Below is a small trained network, with its code and all its weights. Each question gives an input and a target symbol and asks what happens when units are switched off, that is, made to give their printed mean instead of their output.

import numpy as np


def w(rows, s, z=0):
    codes = np.array(rows[::2]) - 128.0
    scale = np.full(codes.shape[1], s)
    scale[-1] = z or s
    return codes * scale


def norm(h):
    return h / np.sqrt((h * h).mean(-1, keepdims=True) + 1e-5)


def f(y):
    return y / 2 * (1 + np.tanh(0.7978845608 * (y + 0.044715 * y**3)))


def softmax(a):
    e = np.exp(a - a.max(-1, keepdims=True))
    return e / e.sum(-1, keepdims=True)


def log_softmax(a):
    a = a - a.max(-1, keepdims=True)
    return a - np.log(np.exp(a).sum(-1, keepdims=True))


def net(x, mask):
    ids = ['γηθμξπφ'.index(c) for c in x.split()]
    T = len(ids)
    res = E[ids] + P[:T]
    r = norm(res)
    for j in range(2):
        rows = slice(2 * j, 2 * j + 2)
        q, k, v = (r @ M[0][rows].T for M in (Q, K, V))
        z = softmax(np.where(np.tri(T) > 0, q @ k.T / 2**0.5, -1e9)) @ v
        o = O[0][rows]
        res = res + np.where(mask[j], z, o[:, -1]) @ o[:, :-1]
    y = f(norm(res) @ A[0][:, :-1].T + A[0][:, -1])
    res = res + np.where(mask[2:6], y, B[0][:, -1]) @ B[0][:, :-1]
    return log_softmax(norm(res)[-1] @ U[:, :-1].T + U[:, -1])


Q, K, V, O, A, B = {}, {}, {}, {}, {}, {}
E = w([
[66,142,170,181,63,165,141],'γ',
[188,121,121,151,89,147,87],'η',
[99,94,89,157,173,152,83],'θ',
[79,151,93,149,123,143,183],'μ',
[153,145,178,88,184,164,136],'ξ',
[143,148,139,230,157,124,168],'π',
[123,62,89,97,125,251,149],'φ',
],0.028)
P = w([
[46,146,133,122,18,84,143],'0',
[120,106,83,67,101,115,171],'1',
[145,146,81,110,135,155,159],'2',
[145,132,114,125,137,146,158],'3',
[152,157,147,135,153,181,75],'4',
[122,142,127,154,187,207,49],'5',
[134,11,200,123,154,82,111],'6',
[152,129,144,185,209,192,25],'7',
],0.012)
Q[0] = w([
[41,85,231,200,97,158,59],'head 0',
[114,229,166,165,158,77,115],'head 0',
[1,234,149,137,149,39,68],'head 1',
[30,53,133,246,174,238,151],'head 1',
],0.008)
K[0] = w([
[222,61,88,120,107,220,129],'head 0',
[152,117,61,80,188,139,106],'head 0',
[249,97,42,83,189,42,191],'head 1',
[131,196,181,152,6,168,1],'head 1',
],0.0068)
V[0] = w([
[44,139,101,136,185,71,131],'head 0',
[128,191,129,197,157,2,68],'head 0',
[82,223,187,117,170,88,245],'head 1',
[180,116,207,170,46,138,194],'head 1',
],0.013)
O[0] = w([
[86,56,20,177,100,114,127,124],'head 0',
[145,206,112,227,173,15,99,1],'head 0',
[4,170,136,234,231,77,183,52],'head 1',
[198,150,236,169,93,173,80,201],'head 1',
],0.013,0.0092)
A[0] = w([
[106,83,61,131,248,148,202,175],'neuron 0',
[128,99,76,52,156,65,207,2],'neuron 1',
[88,132,221,178,132,133,77,177],'neuron 2',
[109,129,134,143,174,225,168,65],'neuron 3',
],0.013,0.0052)
B[0] = w([
[92,171,110,2,167,3,50,179],'neuron 0',
[149,80,157,218,85,37,39,150],'neuron 1',
[196,93,37,45,114,136,147,254],'neuron 2',
[138,92,155,143,139,84,154,216],'neuron 3',
],0.011,0.0096)
U = w([
[254,183,213,97,86,76,71,49],'γ',
[95,37,240,179,173,214,153,74],'η',
[65,151,111,111,124,114,173,157],'θ',
[181,43,47,101,81,87,107,127],'μ',
[50,118,108,106,16,194,192,72],'ξ',
[168,183,127,180,142,79,143,254],'π',
[104,172,153,62,184,125,171,125],'φ',
],0.009,0.005)

Each question gives the input, a string of symbols that net reads in full, and the target symbol t.
The units are the heads (2 rows each of Q, K, V and O) and the neurons (one row each of A and B). Each row of codes is followed by its name. A weight is (code - 128) times the scale printed after its matrix; where a second scale follows, it is the last column's (O, A, B and U).
mask holds one flag per unit, heads first, then neurons. A switched-off unit (its flag False) gives its mean, the last column of its rows in O or B, instead of its output. The means were averaged over made-up inputs and are rounded, as every weight is.
A unit's drop is (log p(t) with every unit on - log p(t) with that unit switched off) / (log p(t) with every unit on - log p(t) with every unit switched off).
most important unit: the unit with the biggest drop
top k neurons: the k neurons with the biggest drops, biggest first
which heads matter: for each layer, one digit per head in row order, 1 if its drop is at least 0.15 and else 0, layers parted by /
drop when u is switched off: that unit's drop, to one decimal
input μ θ θ, target θ: which heads matter : 01
input γ θ θ η θ, target γ: most important unit : head 0
input π π θ, target π: which heads matter : 10
input θ γ θ μ, target θ: which heads matter : 11
input γ θ μ θ γ γ φ, target η: which heads matter : 01
input γ γ θ μ, target η: which heads matter : 01
input ξ μ η, target φ: which heads matter : 01
input θ φ φ θ γ ξ, target η: which heads matter : 00
input η φ θ φ, target γ: which heads matter : 11
input θ γ ξ, target φ: which heads matter : 11
input γ φ ξ θ, target η: which heads matter : 11
input ξ π θ φ, target φ: which heads matter : 01
input θ θ θ η θ ξ, target μ: which heads matter : 11
input π π θ μ, target π: which heads matter : 10
input φ φ θ, target ξ: which heads matter : 10
input γ φ γ ξ, target η: which heads matter : 01
input π θ γ θ φ, target η: top 2 neurons : neuron 3; neuron 0
input θ θ θ ξ, target μ: top neuron : neuron 1
input π η γ γ θ θ γ, target γ: drop when neuron 2 is switched off : 0.0
input γ φ γ, target η: drop when head 1 is switched off : 0.3
input π η θ φ, target π: drop when head 0 is switched off : 1.2
input ξ θ θ, target φ: top neuron : neuron 0
input γ θ θ π, target π: drop when head 1 is switched off : 0.4
